[[ -3  32  26  43]
 [ -5  36 -30  47]
 [ -1  10 -33  13]
 [  4 -14 -41 -20]
 [ -2  30  28  39]]
->
[[ 32  26]
 [ 36 -30]]

[[ 13 -14 -45]
 [ 35  26 -17]
 [ 42  36 -14]
 [-13  11  44]]
->
[[-14 -45]
 [ 26 -17]]

[[ 42  -2  -4]
 [-14   8  12]]
->
[[-2 -4]
 [ 8 12]]

[[ 40   1  -7 -34 -30]
 [ 20  40 -48  14  17]
 [-39  14  -9  44  40]]
->
[[  1  -7]
 [ 40 -48]]

[[ -8 -11  21   0 -35]
 [ 26  33   5  25 -40]
 [ 44  46  14  -1  12]
 [ -1   8  25 -22 -10]]
->
[[-11  21]
 [ 33   5]]

[[-34  21   4]
 [-24 -14  41]
 [-22 -14  40]]
->
[[ 21   4]
 [-14  41]]
---
[[-27  35  44 -29 -17   7 -30  15  -4 -20]
 [ 33 -29 -36  33  21   0  34  -7   8  26]
 [-27  38  23 -13  10  -2  -8 -12  28 -23]]
->
[[-20  26 -23]
 [ -4   8  28]
 [ 15  -7 -12]
 [-30  34  -8]
 [  7   0  -2]
 [-17  21  10]
 [-29  33 -13]
 [ 44 -36  23]
 [ 35 -29  38]
 [-27  33 -27]]

[[ 34 -36   8 -23  29   0]
 [ 33  -5  18   3  48  16]
 [-37  39   9 -13 -28  -4]]
->
[[  0  16  -4]
 [ 29  48 -28]
 [-23   3 -13]
 [  8  18   9]
 [-36  -5  39]
 [ 34  33 -37]]

[[ 44  19 -28  15   8 -16   1 -27  -2]
 [ 27   3  21 -49   2   3   2  -5   1]]
->
[[ -2   1]
 [-27  -5]
 [  1   2]
 [-16   3]
 [  8   2]
 [ 15 -49]
 [-28  21]
 [ 19   3]
 [ 44  27]]

[[ 38 -16 -42  33  45 -21 -29 -10 -29 -41   6 -38  29]
 [-39  24 -22 -31 -42   0   8 -38   2  -9 -43 -22 -22]]
->
[[ 29 -22]
 [-38 -22]
 [  6 -43]
 [-41  -9]
 [-29   2]
 [-10 -38]
 [-29   8]
 [-21   0]
 [ 45 -42]
 [ 33 -31]
 [-42 -22]
 [-16  24]
 [ 38 -39]]

[[  1  27   4  11]
 [  1  13   2   6]
 [ -4 -38  -6 -15]
 [ -1 -26  -5 -10]
 [ -3 -25  -4 -10]
 [  0  13   3   6]]
->
[[ 11   6 -15 -10 -10   6]
 [  4   2  -6  -5  -4   3]
 [ 27  13 -38 -26 -25  13]
 [  1   1  -4  -1  -3   0]]

[[ 27  12 -34   2   3 -14  26  -3   3   2  31 -22 -12 -19   2]
 [ 34  13 -45   3   1 -17  31  -4   6   6  37 -22 -21 -25   1]
 [ 35  13 -48   4   1 -18  31  -5   7   7  39 -20 -24 -27   0]
 [ 31  12 -39   3   2 -15  29  -3   4   3  34 -23 -17 -22   2]
 [ 26  12 -32   2   3 -13  25  -3   3   1  29 -21 -11 -18   3]
 [ 29  12 -36   2   2 -14  27  -3   3   2  32 -23 -14 -20   2]]
->
[[  2   1   0   2   3   2]
 [-19 -25 -27 -22 -18 -20]
 [-12 -21 -24 -17 -11 -14]
 [-22 -22 -20 -23 -21 -23]
 [ 31  37  39  34  29  32]
 [  2   6   7   3   1   2]
 [  3   6   7   4   3   3]
 [ -3  -4  -5  -3  -3  -3]
 [ 26  31  31  29  25  27]
 [-14 -17 -18 -15 -13 -14]
 [  3   1   1   2   3   2]
 [  2   3   4   3   2   2]
 [-34 -45 -48 -39 -32 -36]
 [ 12  13  13  12  12  12]
 [ 27  34  35  31  26  29]]
